Below are the code and all the weights of a small trained network. Each question names an input and a class and asks about switching units off, where a switched-off unit gives its printed mean instead of its output.

import numpy as np


def w(rows, s, z=0):
    codes = np.array(rows[::2]) - 128.0
    scale = np.full(codes.shape[1], s)
    scale[-1] = z or s
    return codes * scale


def norm(h):
    return h / np.sqrt((h * h).mean(-1, keepdims=True) + 1e-5)


def f(y):
    return y / 2 * (1 + np.tanh(0.7978845608 * (y + 0.044715 * y**3)))


def log_softmax(a):
    a = a - a.max(-1, keepdims=True)
    return a - np.log(np.exp(a).sum(-1, keepdims=True))


def net(x, mask):
    res = np.array(x, float).reshape(1, 8) / 4 @ E
    u = 0
    for l in range(2):
        y = f(norm(res) @ A[l][:, :-1].T + A[l][:, -1])
        res = res + np.where(mask[u : u + 13], y, B[l][:, -1]) @ B[l][:, :-1]
        u += 13
    return log_softmax(norm(res)[-1] @ U[:, :-1].T + U[:, -1])


A, B = {}, {}
E = w([
[93,74,252],'x0',
[233,118,108],'x1',
[168,62,193],'x2',
[48,29,53],'x3',
[155,177,183],'x4',
[54,130,157],'x5',
[153,146,97],'x6',
[49,109,130],'x7',
],0.0026)
A[0] = w([
[104,195,167,178],'0.n0',
[128,59,68,98],'0.n1',
[136,96,193,191],'0.n2',
[76,161,179,96],'0.n3',
[207,54,145,213],'0.n4',
[161,54,219,178],'0.n5',
[130,65,223,93],'0.n6',
[186,137,66,63],'0.n7',
[66,191,109,243],'0.n8',
[40,160,82,253],'0.n9',
[153,254,144,150],'0.n10',
[212,85,117,207],'0.n11',
[145,58,167,96],'0.n12',
],0.0075,0.0018)
B[0] = w([
[162,46,115,180],'0.n0',
[91,103,143,172],'0.n1',
[15,160,111,177],'0.n2',
[188,169,176,154],'0.n3',
[53,169,76,202],'0.n4',
[64,179,133,214],'0.n5',
[108,224,162,190],'0.n6',
[176,161,138,173],'0.n7',
[207,74,158,220],'0.n8',
[192,2,174,251],'0.n9',
[201,58,102,239],'0.n10',
[56,161,41,199],'0.n11',
[131,134,97,147],'0.n12',
],0.0043,0.0029)
A[1] = w([
[118,112,88,121],'1.n0',
[226,100,141,200],'1.n1',
[107,254,124,79],'1.n2',
[43,91,171,168],'1.n3',
[78,83,152,190],'1.n4',
[107,172,209,53],'1.n5',
[140,181,4,126],'1.n6',
[129,134,192,168],'1.n7',
[144,165,61,138],'1.n8',
[191,111,87,254],'1.n9',
[68,94,142,202],'1.n10',
[107,192,225,37],'1.n11',
[146,121,106,106],'1.n12',
],0.0083,0.0015)
B[1] = w([
[157,155,137,147],'1.n0',
[105,111,149,254],'1.n1',
[115,102,94,182],'1.n2',
[222,149,73,201],'1.n3',
[125,149,53,178],'1.n4',
[48,71,212,154],'1.n5',
[159,171,146,237],'1.n6',
[50,131,77,153],'1.n7',
[177,189,146,177],'1.n8',
[74,171,254,247],'1.n9',
[166,128,69,177],'1.n10',
[18,149,161,172],'1.n11',
[163,128,169,141],'1.n12',
],0.0057,0.0034)
U = w([
[201,201,142,189],'0',
[169,70,187,89],'1',
[104,153,13,131],'2',
[110,121,114,3],'3',
[174,82,163,137],'4',
[5,144,145,170],'5',
[136,70,143,104],'6',
[136,18,5,161],'7',
],0.012,0.0062)

Each question gives the input, the list of numbers given to net, and the class t.
The units are the neurons (one row each of A and B). Each row of codes is followed by its name. A weight is (code - 128) times the scale printed after its matrix; where a second scale follows, it is the last column's (A, B and U).
mask holds one flag per neuron, layer by layer. A switched-off neuron (its flag False) gives its mean, the last column of its row in B, instead of its output. The means were averaged over made-up inputs and are rounded, as every weight is.
A unit's drop is (log p(t) with every unit on - log p(t) with that unit switched off) / (log p(t) with every unit on - log p(t) with every unit switched off).
The circuit of an input: a set's keep is (log p(t) with only the set's units on - log p(t) with every unit switched off) / (log p(t) with every unit on - log p(t) with every unit switched off). Starting from the 12 units with the biggest drops (on a tie, the unit counted first), units are removed one at a time, each time the one whose removal leaves the highest keep (on an exact tie, the one counted first), for as long as the keep stays at least 0.8.
units of the circuit, in order: the units of the circuit, biggest drop first
top k neurons: the k neurons with the biggest drops, biggest first
drop of u: that unit's drop, to one decimal
input [2,7,5,-3,-5,-4,-1,-1], class 2: top neuron -> (0.n4)
input [4,-1,1,4,-5,4,-4,-2], class 7: units of the circuit, in order -> (1.n3; 1.n9)
input [1,-7,4,2,-2,6,4,-1], class 7: top 3 neurons -> (1.n3; 1.n9; 0.n9)
input [-4,1,-6,3,-7,5,1,-4], class 4: top 3 neurons -> (0.n9; 1.n9; 0.n2)
input [-3,-6,4,0,-4,-5,8,3], class 1: top 2 neurons -> (0.n2; 0.n5)
input [2,6,-2,6,-1,-7,1,-2], class 2: top 2 neurons -> (0.n11; 0.n4)
input [5,6,3,5,3,3,0,-5], class 5: top 2 neurons -> (0.n6; 0.n5)
input [6,-3,5,7,-8,7,-8,8], class 7: top 3 neurons -> (1.n3; 1.n9; 1.n10)
input [2,3,5,-2,-7,-8,-3,-6], class 2: top 2 neurons -> (0.n4; 0.n11)
input [-6,-2,-6,-4,-7,8,4,-4], class 1: drop of 0.n9 -> 0.2
input [-5,-4,-3,1,-7,0,-3,-2], class 4: drop of 0.n2 -> 0.2
input [7,1,5,8,-3,1,-8,0], class 2: drop of 0.n9 -> 0.1
